Below is a small trained network, with its code and all its weights. Each question gives an input and a class and asks what happens when units are switched off, that is, made to give their printed mean instead of their output.

import numpy as np


def w(rows, s, z=0):
    codes = np.array(rows[::2]) - 128.0
    scale = np.full(codes.shape[1], s)
    scale[-1] = z or s
    return codes * scale


def f(y):
    return y / 2 * (1 + np.tanh(0.7978845608 * (y + 0.044715 * y**3)))


def log_softmax(a):
    a = a - a.max(-1, keepdims=True)
    return a - np.log(np.exp(a).sum(-1, keepdims=True))


def net(x, mask):
    res = np.array(x, float).reshape(1, 7) / 4 @ E
    y = f(res @ A[0][:, :-1].T + A[0][:, -1])
    res = res + np.where(mask, y, B[0][:, -1]) @ B[0][:, :-1]
    return log_softmax(res[-1] @ U[:, :-1].T + U[:, -1])


A, B = {}, {}
E = w([
[104,168,121,216],'x0',
[91,216,254,100],'x1',
[187,8,180,108],'x2',
[181,122,127,136],'x3',
[199,217,52,105],'x4',
[60,39,101,71],'x5',
[107,102,88,115],'x6',
],0.0065)
A[0] = w([
[108,242,175,198,179],'neuron 1',
[42,148,132,33,148],'neuron 2',
[254,38,219,146,159],'neuron 3',
[128,114,53,130,255],'neuron 4',
[60,36,223,195,190],'neuron 5',
[109,46,22,120,172],'neuron 6',
],0.013,0.0059)
B[0] = w([
[151,248,105,165,249],'neuron 1',
[186,59,245,183,190],'neuron 2',
[214,59,173,24,224],'neuron 3',
[200,161,90,99,203],'neuron 4',
[214,53,57,181,240],'neuron 5',
[184,167,46,196,211],'neuron 6',
],0.017,0.011)
U = w([
[177,78,210,2,201],'0',
[21,81,156,101,1],'1',
[200,129,67,127,201],'2',
[112,124,226,111,176],'3',
[125,15,128,127,87],'4',
[107,190,135,122,79],'5',
[48,76,131,102,5],'6',
],0.0077,0.0031)

Each question gives the input, the list of numbers given to net, and the class t.
The units are the neurons (one row each of A and B). Each row of codes is followed by its name. A weight is (code - 128) times the scale printed after its matrix; where a second scale follows, it is the last column's (A, B and U).
mask holds one flag per neuron, in row order. A switched-off neuron (its flag False) gives its mean, the last column of its row in B, instead of its output. The means were averaged over made-up inputs and are rounded, as every weight is.
A unit's drop is (log p(t) with every unit on - log p(t) with that unit switched off) / (log p(t) with every unit on - log p(t) with every unit switched off).
The circuit of an input: a set's keep is (log p(t) with only the set's units on - log p(t) with every unit switched off) / (log p(t) with every unit on - log p(t) with every unit switched off). Starting from all 6 units, units are removed one at a time, each time the one whose removal leaves the highest keep (on an exact tie, the one counted first), for as long as the keep stays at least 0.8.
units of the circuit, in order: the units of the circuit, biggest drop first
most important unit: the unit with the biggest drop
top k neurons: the k neurons with the biggest drops, biggest first
drop when u is switched off: that unit's drop, to one decimal
input [-2,-3,2,4,5,-3,-1], class 0: units of the circuit, in order => (neuron 1; neuron 5)
input [-6,8,-7,6,1,-6,8], class 5: most important unit => neuron 1
input [1,1,2,4,-7,4,-3], class 4: units of the circuit, in order => (neuron 1; neuron 4)
input [-8,8,-5,-8,-5,4,-7], class 3: units of the circuit, in order => (neuron 2; neuron 3)
input [8,-2,8,-3,1,-7,-6], class 0: top 2 neurons => (neuron 3; neuron 6)
input [-8,3,-4,2,1,8,-1], class 4: units of the circuit, in order => (neuron 3; neuron 2)
input [0,6,-2,5,6,3,6], class 5: units of the circuit, in order => (neuron 3; neuron 5)
input [-4,1,-5,-2,-3,-4,7], class 3: top 2 neurons => (neuron 5; neuron 6)
input [-7,2,2,-8,6,-4,3], class 0: top 3 neurons => (neuron 6; neuron 1; neuron 5)
input [-3,2,3,-4,-5,-1,5], class 4: top 3 neurons => (neuron 5; neuron 1; neuron 4)
input [-7,1,-2,5,6,-7,-3], class 5: top 2 neurons => (neuron 5; neuron 6)
input [0,0,3,-5,0,-2,-8], class 0: top 2 neurons => (neuron 6; neuron 3)
input [-3,3,-1,8,-1,0,7], class 0: drop when neuron 5 is switched off => 0.2
input [-6,6,-4,-5,0,-6,1], class 5: most important unit => neuron 1
input [-7,8,0,-2,-7,4,-3], class 4: drop when neuron 5 is switched off => 1.1
input [0,0,-6,4,-5,-5,4], class 5: drop when neuron 3 is switched off => 0.1
input [7,4,-2,5,7,-1,1], class 5: drop when neuron 5 is switched off => 0.2
